Below are the code and all the weights of a small trained network. Each question names an input and a class and asks about switching units off, where a switched-off unit gives its printed mean instead of its output.

import numpy as np


def w(rows, s, z=0):
    codes = np.array(rows[::2]) - 128.0
    scale = np.full(codes.shape[1], s)
    scale[-1] = z or s
    return codes * scale


def f(y):
    return y / 2 * (1 + np.tanh(0.7978845608 * (y + 0.044715 * y**3)))


def log_softmax(a):
    a = a - a.max(-1, keepdims=True)
    return a - np.log(np.exp(a).sum(-1, keepdims=True))


def net(x, mask):
    res = np.array(x, float).reshape(1, 8) / 4 @ E
    y = f(res @ A[0][:, :-1].T + A[0][:, -1])
    res = res + np.where(mask, y, B[0][:, -1]) @ B[0][:, :-1]
    return log_softmax(res[-1] @ U[:, :-1].T + U[:, -1])


A, B = {}, {}
E = w([
[134,173,252,72,212,113,127,145,138],'x0',
[135,127,128,122,124,129,138,126,129],'x1',
[131,134,116,121,131,109,133,127,142],'x2',
[117,140,113,131,135,113,133,139,144],'x3',
[135,127,121,122,130,129,145,131,126],'x4',
[138,99,92,49,74,134,61,225,121],'x5',
[118,134,125,134,131,121,120,132,135],'x6',
[54,126,158,129,90,38,146,133,24],'x7',
],0.015)
A[0] = w([
[182,164,121,166,106,70,128,174,158,117],'N1',
[171,203,184,145,217,166,156,96,163,121],'N2',
[121,132,109,106,110,108,130,109,113,107],'N3',
[137,105,100,159,189,97,139,72,98,191],'N4',
[117,127,63,139,54,108,106,183,55,105],'N5',
[166,158,135,162,200,133,91,116,146,128],'N6',
[89,114,154,123,122,66,154,120,77,173],'N7',
[85,133,177,138,105,48,173,137,50,23],'N8',
[163,126,128,61,112,140,72,227,135,27],'N9',
[183,109,123,134,124,152,90,152,147,142],'N10',
[148,106,167,126,167,141,157,113,168,140],'N11',
[88,105,85,94,73,106,108,141,71,104],'N12',
[112,173,111,221,154,109,185,8,85,48],'N13',
[107,125,126,117,71,108,130,125,153,109],'N14',
[120,150,197,47,180,105,122,161,120,5],'N15',
[117,148,137,121,108,118,113,138,140,112],'N16',
[133,116,58,175,75,166,132,62,130,69],'N17',
[191,124,99,143,125,181,96,156,187,69],'N18',
[116,76,51,194,65,149,131,68,166,156],'N19',
[141,40,119,92,109,87,138,97,128,117],'N20',
[98,133,162,143,108,84,169,147,79,176],'N21',
[104,145,166,35,167,134,113,103,111,165],'N22',
],0.012,0.014)
B[0] = w([
[151,112,108,140,145,147,107,147,168,132],'N1',
[120,96,182,193,85,74,206,46,135,253],'N2',
[116,86,117,133,142,111,143,99,122,135],'N3',
[86,176,136,136,148,135,141,99,196,193],'N4',
[210,49,124,221,34,98,126,80,150,204],'N5',
[136,111,149,153,132,96,171,62,136,190],'N6',
[158,139,54,89,121,158,137,122,80,210],'N7',
[46,255,192,54,215,188,185,102,162,192],'N8',
[31,246,132,34,228,165,142,126,204,188],'N9',
[130,142,90,124,185,151,139,160,125,183],'N10',
[166,147,137,159,141,62,176,113,163,190],'N11',
[200,46,132,199,59,115,118,63,143,189],'N12',
[170,119,17,57,123,186,47,195,82,206],'N13',
[147,70,131,136,132,116,111,124,134,140],'N14',
[199,76,57,44,58,208,57,238,63,181],'N15',
[92,109,127,136,129,126,81,125,106,130],'N16',
[75,191,201,99,175,139,175,110,172,188],'N17',
[166,123,73,73,113,157,30,174,68,202],'N18',
[79,208,93,35,176,223,139,154,127,231],'N19',
[178,119,153,121,108,110,127,138,134,145],'N20',
[128,120,100,106,116,142,56,180,135,205],'N21',
[77,182,169,107,159,85,142,148,104,207],'N22',
],0.0088,0.02)
U = w([
[83,176,182,112,211,146,182,110,173,247],'0',
[150,99,56,99,85,161,82,172,86,51],'1',
[148,40,161,252,53,29,165,77,134,48],'2',
],0.013,0.0012)

Each question gives the input, the list of numbers given to net, and the class t.
The units are the neurons (one row each of A and B). Each row of codes is followed by its name. A weight is (code - 128) times the scale printed after its matrix; where a second scale follows, it is the last column's (A, B and U).
mask holds one flag per neuron, in row order. A switched-off neuron (its flag False) gives its mean, the last column of its row in B, instead of its output. The means were averaged over made-up inputs and are rounded, as every weight is.
A unit's drop is (log p(t) with every unit on - log p(t) with that unit switched off) / (log p(t) with every unit on - log p(t) with every unit switched off).
unit that matters most: the unit with the biggest drop
top k neurons: the k neurons with the biggest drops, biggest first
drop of u: that unit's drop, to one decimal
input [4,-4,-6,-4,7,4,-3,1], class 1: top 4 neurons => (N15, N8, N17, N2)
input [-7,-7,-6,5,-4,-3,-8,-5], class 0: unit that matters most => N17
input [0,3,5,-4,8,-1,0,4], class 1: top 2 neurons => (N17, N9)
input [-7,-3,6,-7,1,0,5,0], class 0: top 4 neurons => (N19, N17, N15, N13)
input [3,-7,7,2,-7,-1,-7,0], class 2: top 3 neurons => (N19, N8, N9)
input [-8,1,-5,2,5,-1,3,-1], class 0: top 3 neurons => (N17, N19, N15)
input [2,5,6,-5,-3,7,1,-6], class 0: top 2 neurons => (N9, N13)
input [6,0,-8,3,6,4,-3,1], class 1: top 4 neurons => (N15, N8, N17, N4)
input [1,4,-1,-1,3,8,8,-8], class 0: top 4 neurons => (N9, N15, N13, N5)
input [1,8,8,7,3,1,4,1], class 1: top 3 neurons => (N2, N8, N9)
input [-4,-6,7,8,-7,4,7,1], class 2: top 3 neurons => (N5, N13, N12)
input [1,-1,-6,-8,2,5,6,-5], class 0: top 3 neurons => (N9, N15, N13)
input [5,1,-5,2,6,8,-3,-5], class 0: top 2 neurons => (N9, N13)
input [-7,-1,1,8,-1,1,3,2], class 2: unit that matters most => N5
input [8,-1,6,-7,-2,-2,-2,-7], class 2: drop of N2 => 0.2
input [-2,-2,7,1,7,-4,2,3], class 1: drop of N13 => 1.1
input [2,-4,-2,0,2,0,3,-4], class 2: drop of N19 => 0.3
input [8,-2,-5,8,-5,7,-3,4], class 1: drop of N15 => 6.9
